Below are the code and all the weights of a small trained network. Each question names an input and a target symbol and asks about switching units off, where a switched-off unit gives its printed mean instead of its output.

import numpy as np


def w(rows, s, z=0):
    codes = np.array(rows[::2]) - 128.0
    scale = np.full(codes.shape[1], s)
    scale[-1] = z or s
    return codes * scale


def softmax(a):
    e = np.exp(a - a.max(-1, keepdims=True))
    return e / e.sum(-1, keepdims=True)


def log_softmax(a):
    a = a - a.max(-1, keepdims=True)
    return a - np.log(np.exp(a).sum(-1, keepdims=True))


def net(x, mask):
    ids = ['ΞΣαγδζλ'.index(c) for c in x.split()]
    T = len(ids)
    res = E[ids] + P[:T]
    u = 0
    for l in range(3):
        r = res
        for j in range(3):
            rows = slice(4 * j, 4 * j + 4)
            q, k, v = (r @ M[l][rows].T for M in (Q, K, V))
            z = softmax(np.where(np.tri(T) > 0, q @ k.T / 4**0.5, -1e9)) @ v
            o = O[l][rows]
            res = res + np.where(mask[u + j], z, o[:, -1]) @ o[:, :-1]
        u += 3
    return log_softmax(res[-1] @ U[:, :-1].T + U[:, -1])


Q, K, V, O = {}, {}, {}, {}
E = w([
[122,58,43,62,204,75],'Ξ',
[34,86,231,201,184,9],'Σ',
[128,211,70,155,96,165],'α',
[188,124,120,130,104,157],'γ',
[96,132,119,85,87,148],'δ',
[121,42,225,62,216,255],'ζ',
[179,177,114,62,105,57],'λ',
],0.01)
P = w([
[115,144,168,118,88,88],'0',
[198,105,118,214,128,175],'1',
[81,42,102,133,69,211],'2',
[50,254,140,90,243,100],'3',
[241,118,100,225,200,107],'4',
[4,49,86,18,45,152],'5',
[131,240,155,30,199,111],'6',
[208,10,131,116,98,45],'7',
],0.0093)
Q[0] = w([
[94,177,214,141,84,133],'0.h0',
[73,167,93,47,176,143],'0.h0',
[47,99,188,134,102,94],'0.h0',
[104,160,182,147,247,120],'0.h0',
[120,152,131,129,177,96],'0.h1',
[135,113,118,162,158,115],'0.h1',
[95,125,158,105,127,147],'0.h1',
[152,193,144,111,139,103],'0.h1',
[138,116,155,113,41,150],'0.h2',
[136,83,96,155,24,144],'0.h2',
[148,124,104,138,18,152],'0.h2',
[108,134,166,111,225,124],'0.h2',
],0.012)
K[0] = w([
[135,172,213,245,100,125],'0.h0',
[195,150,104,136,236,91],'0.h0',
[69,141,225,166,158,96],'0.h0',
[174,73,165,214,163,128],'0.h0',
[141,163,121,146,140,158],'0.h1',
[149,113,116,189,104,148],'0.h1',
[91,144,127,123,137,126],'0.h1',
[171,151,94,101,155,121],'0.h1',
[59,143,119,76,89,111],'0.h2',
[70,88,114,119,51,139],'0.h2',
[83,85,127,37,84,138],'0.h2',
[161,187,122,197,191,113],'0.h2',
],0.012)
V[0] = w([
[202,53,129,90,153,113],'0.h0',
[132,212,143,205,57,161],'0.h0',
[67,184,146,164,160,95],'0.h0',
[156,81,157,84,192,90],'0.h0',
[218,53,132,223,117,96],'0.h1',
[59,124,115,174,119,135],'0.h1',
[108,238,150,90,165,107],'0.h1',
[123,93,150,103,97,65],'0.h1',
[91,58,119,98,1,121],'0.h2',
[148,114,185,122,132,75],'0.h2',
[206,194,107,177,234,127],'0.h2',
[182,208,158,113,199,116],'0.h2',
],0.0072)
O[0] = w([
[88,144,2,102,185,135,199],'0.h0',
[177,94,190,81,72,81,24],'0.h0',
[91,123,211,166,95,113,116],'0.h0',
[26,142,65,137,185,153,212],'0.h0',
[242,81,18,161,150,122,185],'0.h1',
[124,41,184,100,115,133,96],'0.h1',
[108,232,203,59,147,123,89],'0.h1',
[121,115,73,104,102,177,120],'0.h1',
[167,23,59,103,93,93,252],'0.h2',
[165,184,79,145,133,137,134],'0.h2',
[71,236,184,163,166,129,19],'0.h2',
[113,250,157,113,152,153,2],'0.h2',
],0.0058,0.00068)
Q[1] = w([
[154,167,105,130,73,54],'1.h0',
[73,193,133,147,147,38],'1.h0',
[107,148,139,44,147,254],'1.h0',
[132,131,163,160,203,97],'1.h0',
[175,71,136,91,172,99],'1.h1',
[93,171,121,57,44,188],'1.h1',
[253,99,62,142,60,112],'1.h1',
[154,120,106,78,6,107],'1.h1',
[67,156,168,136,139,131],'1.h2',
[62,119,88,82,136,110],'1.h2',
[141,149,120,127,165,162],'1.h2',
[149,150,34,103,146,127],'1.h2',
],0.008)
K[1] = w([
[82,169,101,164,77,7],'1.h0',
[218,155,61,223,115,88],'1.h0',
[135,153,208,157,250,194],'1.h0',
[202,70,99,161,121,156],'1.h0',
[104,94,106,81,19,112],'1.h1',
[129,255,171,131,221,47],'1.h1',
[38,101,152,86,119,119],'1.h1',
[55,186,155,62,135,125],'1.h1',
[168,134,155,188,173,149],'1.h2',
[88,169,109,131,236,107],'1.h2',
[171,90,105,127,170,167],'1.h2',
[133,137,20,64,169,122],'1.h2',
],0.0077)
V[1] = w([
[102,134,148,86,156,180],'1.h0',
[102,137,94,174,59,57],'1.h0',
[158,101,150,119,159,129],'1.h0',
[124,151,97,186,116,88],'1.h0',
[97,103,183,148,124,255],'1.h1',
[197,133,95,21,113,239],'1.h1',
[92,66,163,132,212,159],'1.h1',
[221,121,99,254,137,156],'1.h1',
[103,129,90,62,142,151],'1.h2',
[156,107,110,144,96,165],'1.h2',
[136,147,114,156,108,230],'1.h2',
[151,127,146,217,111,141],'1.h2',
],0.0078)
O[1] = w([
[144,148,136,68,126,145,129],'1.h0',
[112,114,170,229,103,128,82],'1.h0',
[125,143,80,114,173,122,162],'1.h0',
[115,116,144,190,90,67,94],'1.h0',
[175,81,201,40,197,136,125],'1.h1',
[124,157,102,29,78,158,221],'1.h1',
[150,122,107,113,254,145,130],'1.h1',
[131,111,101,101,120,20,253],'1.h1',
[100,138,146,189,106,138,142],'1.h2',
[110,110,177,102,144,138,157],'1.h2',
[129,65,201,122,111,63,126],'1.h2',
[181,84,139,40,163,90,131],'1.h2',
],0.0073,0.0026)
Q[2] = w([
[92,187,148,189,162,47],'2.h0',
[127,166,36,40,173,170],'2.h0',
[174,167,203,2,124,184],'2.h0',
[101,167,151,154,34,128],'2.h0',
[176,125,131,178,52,128],'2.h1',
[175,150,148,168,67,97],'2.h1',
[93,132,75,43,136,123],'2.h1',
[138,154,150,172,50,114],'2.h1',
[197,108,204,157,112,182],'2.h2',
[133,135,163,94,163,111],'2.h2',
[125,122,44,95,100,123],'2.h2',
[209,174,161,128,69,160],'2.h2',
],0.0061)
K[2] = w([
[155,135,123,165,167,92],'2.h0',
[160,113,2,80,136,189],'2.h0',
[186,138,168,33,116,191],'2.h0',
[124,196,145,124,74,84],'2.h0',
[69,150,183,109,118,120],'2.h1',
[39,191,150,74,125,88],'2.h1',
[180,142,139,171,116,152],'2.h1',
[90,157,130,84,105,100],'2.h1',
[103,91,128,141,98,171],'2.h2',
[161,107,109,147,149,96],'2.h2',
[113,145,156,82,121,87],'2.h2',
[83,55,72,89,74,147],'2.h2',
],0.0077)
V[2] = w([
[61,84,62,132,142,116],'2.h0',
[176,189,147,126,97,149],'2.h0',
[255,187,95,149,143,143],'2.h0',
[80,182,159,107,161,54],'2.h0',
[146,169,126,135,163,166],'2.h1',
[150,219,166,143,161,93],'2.h1',
[82,224,170,126,153,78],'2.h1',
[84,164,190,114,146,110],'2.h1',
[191,213,111,133,156,93],'2.h2',
[147,164,135,99,93,139],'2.h2',
[20,56,154,98,126,109],'2.h2',
[79,68,161,91,141,124],'2.h2',
],0.0069)
O[2] = w([
[168,153,94,165,133,144,213],'2.h0',
[89,105,155,101,103,127,62],'2.h0',
[2,109,106,100,99,110,71],'2.h0',
[114,93,152,130,188,168,98],'2.h0',
[112,118,113,109,129,145,94],'2.h1',
[67,97,131,92,135,140,51],'2.h1',
[62,99,152,103,117,123,2],'2.h1',
[72,108,140,128,91,131,31],'2.h1',
[112,64,98,112,152,103,172],'2.h2',
[110,102,130,149,165,139,143],'2.h2',
[192,162,163,189,85,141,130],'2.h2',
[157,147,171,161,95,130,121],'2.h2',
],0.0085,0.0031)
U = w([
[99,167,52,178,150,185,2],'Ξ',
[141,85,183,193,193,126,243],'Σ',
[126,82,225,84,106,104,228],'α',
[154,109,77,78,67,2,127],'γ',
[154,204,165,154,81,190,68],'δ',
[158,122,144,62,171,185,74],'ζ',
[49,129,95,134,121,185,151],'λ',
],0.0064,0.0025)

Each question gives the input, a string of symbols that net reads in full, and the target symbol t.
The units are the heads (4 rows each of Q, K, V and O). Each row of codes is followed by its name. A weight is (code - 128) times the scale printed after its matrix; where a second scale follows, it is the last column's (O and U).
mask holds one flag per head, layer by layer. A switched-off head (its flag False) gives its mean, the last column of its rows in O, instead of its output. The means were averaged over made-up inputs and are rounded, as every weight is.
A unit's drop is (log p(t) with every unit on - log p(t) with that unit switched off) / (log p(t) with every unit on - log p(t) with every unit switched off).
The circuit of an input: a set's keep is (log p(t) with only the set's units on - log p(t) with every unit switched off) / (log p(t) with every unit on - log p(t) with every unit switched off). Starting from all 9 units, units are removed one at a time, each time the one whose removal leaves the highest keep (on an exact tie, the one counted first), for as long as the keep stays at least 0.8.
circuit, biggest first: the units of the circuit, biggest drop first
most important unit: the unit with the biggest drop
heads that matter: for each layer, one digit per head in row order, 1 if its drop is at least 0.15 and else 0, layers parted by /
drop when u is switched off: that unit's drop, to one decimal
input δ γ δ, target δ: most important unit -> 2.h2
input ζ ζ Ξ γ α, target Ξ: circuit, biggest first -> (0.h0 2.h0)
input Σ δ γ, target Σ: heads that matter -> 100 / 110 / 000
input γ ζ ζ γ, target ζ: circuit, biggest first -> (1.h1 1.h0)
input α Σ λ Ξ α γ, target Ξ: circuit, biggest first -> (1.h1 1.h2 0.h0)
input Σ Ξ α α γ δ α λ, target δ: heads that matter -> 011 / 110 / 001
input γ γ Σ Σ Σ λ Σ γ, target λ: heads that matter -> 001 / 011 / 010
input γ δ λ Σ γ, target λ: circuit, biggest first -> (2.h1 0.h2 1.h1 0.h0)
input α α Σ Σ γ α Ξ, target Ξ: circuit, biggest first -> (0.h0 1.h2)
input γ γ γ ζ γ, target γ: circuit, biggest first -> (0.h1 1.h1 2.h0)
input γ α δ Ξ λ λ, target Ξ: circuit, biggest first -> (1.h1 1.h2 0.h0)
input γ Σ Ξ, target Ξ: circuit, biggest first -> (0.h0 2.h0)
input γ γ γ α, target γ: heads that matter -> 010 / 010 / 000
input δ ζ γ, target δ: heads that matter -> 011 / 010 / 011
input δ γ α Ξ α Ξ ζ ζ, target ζ: circuit, biggest first -> (1.h0)
input γ λ Ξ α, target λ: heads that matter -> 011 / 010 / 010
input ζ Σ λ γ ζ ζ α, target ζ: heads that matter -> 001 / 110 / 000
input λ γ α Ξ γ α γ, target γ: heads that matter -> 111 / 010 / 000
input γ Σ α α ζ Σ α α, target Σ: heads that matter -> 000 / 010 / 100
input γ Σ α γ ζ γ λ, target ζ: most important unit -> 0.h2
input ζ γ γ Σ γ γ, target Σ: heads that matter -> 101 / 010 / 000
input ζ α α, target ζ: heads that matter -> 000 / 110 / 000
input γ α Ξ γ γ, target Ξ: drop when 1.h1 is switched off -> 0.1
input α Σ δ, target α: drop when 0.h0 is switched off -> 0.5
input Σ ζ Σ λ, target ζ: drop when 1.h0 is switched off -> 0.4
